Below is a small trained network, with its code and all its weights. Each question gives an input and a class and asks what happens when units are switched off, that is, made to give their printed mean instead of their output.

import numpy as np


def w(rows, s, z=0):
    codes = np.array(rows[::2]) - 128.0
    scale = np.full(codes.shape[1], s)
    scale[-1] = z or s
    return codes * scale


def norm(h):
    return h / np.sqrt((h * h).mean(-1, keepdims=True) + 1e-5)


def f(y):
    return np.maximum(y, 0)


def log_softmax(a):
    a = a - a.max(-1, keepdims=True)
    return a - np.log(np.exp(a).sum(-1, keepdims=True))


def net(x, mask):
    res = np.array(x, float).reshape(1, 7) / 4 @ E
    u = 0
    for l in range(3):
        y = f(norm(res) @ A[l][:, :-1].T + A[l][:, -1])
        res = res + np.where(mask[u : u + 8], y, B[l][:, -1]) @ B[l][:, :-1]
        u += 8
    return log_softmax(norm(res)[-1] @ U[:, :-1].T + U[:, -1])


A, B = {}, {}
E = w([
[133,225,111,42,103,168,67],'x0',
[34,149,255,73,130,38,149],'x1',
[147,135,96,178,136,50,203],'x2',
[47,95,146,197,82,176,118],'x3',
[148,80,102,147,66,90,39],'x4',
[153,135,63,41,63,89,221],'x5',
[147,202,139,100,193,64,59],'x6',
],0.0056)
A[0] = w([
[172,127,106,89,194,204,130,2],'0.n1',
[148,184,145,96,201,44,230,167],'0.n2',
[124,179,150,226,200,64,79,161],'0.n3',
[140,107,153,173,96,185,221,95],'0.n4',
[103,120,197,107,148,92,172,42],'0.n5',
[153,124,117,210,158,24,131,30],'0.n6',
[136,94,55,130,152,92,25,212],'0.n7',
[186,38,2,99,76,110,49,54],'0.n8',
],0.0058,0.0034)
B[0] = w([
[209,105,93,97,229,235,70,155],'0.n1',
[162,100,178,162,88,171,73,253],'0.n2',
[184,92,169,108,122,106,189,232],'0.n3',
[86,58,74,100,161,118,164,181],'0.n4',
[117,77,110,63,254,160,61,168],'0.n5',
[134,72,136,171,104,85,128,167],'0.n6',
[161,124,116,157,94,169,92,234],'0.n7',
[99,118,190,93,177,122,138,216],'0.n8',
],0.007,0.0043)
A[1] = w([
[156,142,102,183,181,2,123,3],'1.n1',
[159,87,175,170,165,158,152,130],'1.n2',
[117,130,174,159,96,106,167,219],'1.n3',
[100,197,95,84,147,168,98,129],'1.n4',
[98,185,220,133,183,108,166,18],'1.n5',
[138,203,134,87,91,109,104,15],'1.n6',
[85,113,103,174,107,170,219,123],'1.n7',
[86,98,170,171,68,83,166,77],'1.n8',
],0.0084,0.0021)
B[1] = w([
[161,135,239,197,92,79,182,183],'1.n1',
[112,163,82,85,140,79,113,255],'1.n2',
[166,143,99,129,215,119,69,208],'1.n3',
[195,141,78,101,147,61,147,222],'1.n4',
[38,50,237,48,255,185,30,217],'1.n5',
[50,181,106,90,72,127,217,183],'1.n6',
[85,158,47,138,230,134,150,213],'1.n7',
[175,174,83,135,183,127,131,207],'1.n8',
],0.0088,0.0041)
A[2] = w([
[84,242,90,73,81,87,113,4],'2.n1',
[130,2,70,176,79,170,43,111],'2.n2',
[99,190,100,54,48,103,108,48],'2.n3',
[115,82,86,170,74,114,80,76],'2.n4',
[171,128,169,183,77,57,114,43],'2.n5',
[130,100,182,49,169,25,174,191],'2.n6',
[43,91,36,166,115,225,237,57],'2.n7',
[115,202,95,87,69,108,148,39],'2.n8',
],0.0089,0.0043)
B[2] = w([
[173,171,171,59,3,165,248,164],'2.n1',
[87,215,139,178,86,135,128,177],'2.n2',
[99,184,168,92,93,110,233,167],'2.n3',
[75,120,193,148,123,155,77,141],'2.n4',
[143,146,164,147,90,61,195,155],'2.n5',
[125,59,91,140,58,176,125,254],'2.n6',
[2,209,72,110,172,40,236,188],'2.n7',
[120,118,248,25,83,196,106,156],'2.n8',
],0.0098,0.0078)
U = w([
[125,193,173,9,4,183,191,113],'0',
[11,202,12,126,186,110,207,169],'1',
[191,71,199,203,51,40,156,139],'2',
[132,58,54,87,75,154,147,33],'3',
[204,222,11,88,162,224,37,64],'4',
[62,221,155,199,50,179,59,195],'5',
[115,70,64,212,216,66,113,3],'6',
[39,28,227,61,192,182,30,150],'7',
],0.012,0.0049)

Each question gives the input, the list of numbers given to net, and the class t.
The units are the neurons (one row each of A and B). Each row of codes is followed by its name. A weight is (code - 128) times the scale printed after its matrix; where a second scale follows, it is the last column's (A, B and U).
mask holds one flag per neuron, layer by layer. A switched-off neuron (its flag False) gives its mean, the last column of its row in B, instead of its output. The means were averaged over made-up inputs and are rounded, as every weight is.
A unit's drop is (log p(t) with every unit on - log p(t) with that unit switched off) / (log p(t) with every unit on - log p(t) with every unit switched off).
The circuit of an input: a set's keep is (log p(t) with only the set's units on - log p(t) with every unit switched off) / (log p(t) with every unit on - log p(t) with every unit switched off). Starting from the 12 units with the biggest drops (on a tie, the unit counted first), units are removed one at a time, each time the one whose removal leaves the highest keep (on an exact tie, the one counted first), for as long as the keep stays at least 0.8.
circuit, biggest first: the units of the circuit, biggest drop first
unit that matters most: the unit with the biggest drop
top k neurons: the k neurons with the biggest drops, biggest first
k most important neurons of layer l: the k neurons of layer l with the biggest drops, biggest first
drop when u is switched off: that unit's drop, to one decimal
input [-7,7,-6,8,7,3,-3], class 1: unit that matters most => 0.n2
input [1,2,-7,7,7,0,-8], class 1: circuit, biggest first => (2.n7 0.n2 1.n5)
input [5,6,2,-7,-5,2,7], class 7: 3 most important neurons of layer 0 => (0.n2 0.n7 0.n5)
input [-4,3,-4,6,8,8,3], class 5: 2 most important neurons of layer 0 => (0.n3 0.n7)
input [8,-8,5,-2,7,-2,8], class 0: top 2 neurons => (1.n6 1.n5)
input [-8,-7,1,-5,-7,-3,5], class 2: 3 most important neurons of layer 0 => (0.n6 0.n3 0.n5)
input [-2,5,-5,-2,-8,-1,-7], class 7: top 2 neurons => (1.n5 0.n5)
input [-2,-3,-1,7,4,-5,-6], class 1: top 2 neurons => (2.n7 1.n7)
input [5,-4,0,8,8,4,7], class 0: 2 most important neurons of layer 0 => (0.n2 0.n8)
input [-5,2,4,5,5,3,-2], class 1: top 2 neurons => (1.n7 0.n4)
input [2,-6,7,-4,-1,-4,-1], class 2: 2 most important neurons of layer 0 => (0.n6 0.n5)
input [6,6,-6,-8,-7,-3,-5], class 7: drop when 1.n5 is switched off => 1.4
input [-1,1,4,1,3,-4,-3], class 6: drop when 2.n7 is switched off => 0.1
input [-6,3,5,-6,3,8,2], class 2: drop when 2.n1 is switched off => 0.0
input [-6,-6,7,0,4,6,3], class 2: circuit, biggest first => (1.n1)
input [3,-2,7,8,7,4,0], class 1: 2 most important neurons of layer 0 => (0.n2 0.n8)
input [1,4,8,7,3,-4,-1], class 6: 2 most important neurons of layer 1 => (1.n8 1.n3)
input [1,-6,0,0,4,-6,-5], class 5: 2 most important neurons of layer 2 => (2.n2 2.n4)
